Below is a small trained network, with its code and all its weights. Each question gives an input and a class and asks what happens when units are switched off, that is, made to give their printed mean instead of their output.

import numpy as np


def w(rows, s, z=0):
    codes = np.array(rows[::2]) - 128.0
    scale = np.full(codes.shape[1], s)
    scale[-1] = z or s
    return codes * scale


def f(y):
    return np.maximum(y, 0)


def log_softmax(a):
    a = a - a.max(-1, keepdims=True)
    return a - np.log(np.exp(a).sum(-1, keepdims=True))


def net(x, mask):
    res = np.array(x, float).reshape(1, 5) / 4 @ E
    y = f(res @ A[0][:, :-1].T + A[0][:, -1])
    res = res + np.where(mask, y, B[0][:, -1]) @ B[0][:, :-1]
    return log_softmax(res[-1] @ U[:, :-1].T + U[:, -1])


A, B = {}, {}
E = w([
[127,129,127,128,127],'x0',
[126,10,78,201,192],'x1',
[123,105,244,231,157],'x2',
[128,128,128,128,126],'x3',
[130,206,65,217,200],'x4',
],0.011)
A[0] = w([
[128,97,154,186,122,63],'neuron 1',
[121,171,77,138,140,206],'neuron 2',
[131,89,145,49,115,203],'neuron 3',
[134,173,102,181,148,130],'neuron 4',
[120,4,58,165,151,158],'neuron 5',
[124,146,207,201,148,61],'neuron 6',
[134,80,125,161,152,66],'neuron 7',
[112,178,160,130,135,211],'neuron 8',
[127,86,235,130,125,98],'neuron 9',
[130,116,67,186,170,1],'neuron 10',
],0.025,0.0052)
B[0] = w([
[32,145,164,141,114,179],'neuron 1',
[83,180,62,132,147,177],'neuron 2',
[164,163,188,48,32,209],'neuron 3',
[145,210,131,145,170,183],'neuron 4',
[148,66,157,2,180,253],'neuron 5',
[191,150,255,171,100,209],'neuron 6',
[44,127,167,112,100,178],'neuron 7',
[168,139,117,191,90,170],'neuron 8',
[30,64,53,199,106,201],'neuron 9',
[92,237,154,105,155,193],'neuron 10',
],0.031,0.029)
U = w([
[103,179,202,100,97,219],'0',
[199,37,119,38,134,221],'1',
[134,193,1,151,122,119],'2',
[145,169,79,69,219,3],'3',
[127,69,102,207,77,156],'4',
[84,10,184,128,150,15],'5',
[167,163,173,208,155,60],'6',
],0.0096,0.0039)

Each question gives the input, the list of numbers given to net, and the class t.
The units are the neurons (one row each of A and B). Each row of codes is followed by its name. A weight is (code - 128) times the scale printed after its matrix; where a second scale follows, it is the last column's (A, B and U).
mask holds one flag per neuron, in row order. A switched-off neuron (its flag False) gives its mean, the last column of its row in B, instead of its output. The means were averaged over made-up inputs and are rounded, as every weight is.
A unit's drop is (log p(t) with every unit on - log p(t) with that unit switched off) / (log p(t) with every unit on - log p(t) with every unit switched off).
The circuit of an input: a set's keep is (log p(t) with only the set's units on - log p(t) with every unit switched off) / (log p(t) with every unit on - log p(t) with every unit switched off). Starting from all 10 units, units are removed one at a time, each time the one whose removal leaves the highest keep (on an exact tie, the one counted first), for as long as the keep stays at least 0.8.
circuit, biggest first: the units of the circuit, biggest drop first
unit that matters most: the unit with the biggest drop
k most important neurons: the k neurons with the biggest drops, biggest first
drop when u is switched off: that unit's drop, to one decimal
input [8,-8,7,-1,-4], class 4: circuit, biggest first => neuron 9
input [7,-2,1,-3,-4], class 4: circuit, biggest first => neuron 5; neuron 10; neuron 9
input [5,-4,2,-5,-7], class 4: circuit, biggest first => neuron 9; neuron 5
input [2,0,6,1,-2], class 4: circuit, biggest first => neuron 5; neuron 9
input [3,0,8,6,1], class 6: circuit, biggest first => neuron 5; neuron 3
input [-1,7,-3,-2,0], class 1: 2 most important neurons => neuron 5; neuron 4
input [2,1,-4,8,1], class 3: 2 most important neurons => neuron 6; neuron 9
input [-7,-7,2,-8,-4], class 4: 2 most important neurons => neuron 5; neuron 9
input [-3,-1,1,-8,-1], class 4: circuit, biggest first => neuron 5; neuron 10; neuron 3
input [-6,7,-5,-6,1], class 3: 2 most important neurons => neuron 10; neuron 3
input [5,-1,2,-4,1], class 6: 2 most important neurons => neuron 5; neuron 3
input [4,0,7,-2,1], class 6: 2 most important neurons => neuron 6; neuron 5
input [-7,-1,4,-2,-8], class 4: 2 most important neurons => neuron 9; neuron 5
input [8,-4,8,6,1], class 6: unit that matters most => neuron 6
input [7,8,-7,-1,1], class 3: 2 most important neurons => neuron 10; neuron 2
input [-4,-2,-5,5,1], class 2: 2 most important neurons => neuron 5; neuron 6
input [7,-8,-8,-4,1], class 2: 3 most important neurons => neuron 6; neuron 5; neuron 2
input [-1,-6,5,4,-4], class 4: drop when neuron 9 is switched off => 0.2
input [-1,-1,5,7,3], class 6: drop when neuron 5 is switched off => 0.1
input [-8,5,8,3,-1], class 5: circuit, biggest first => neuron 9
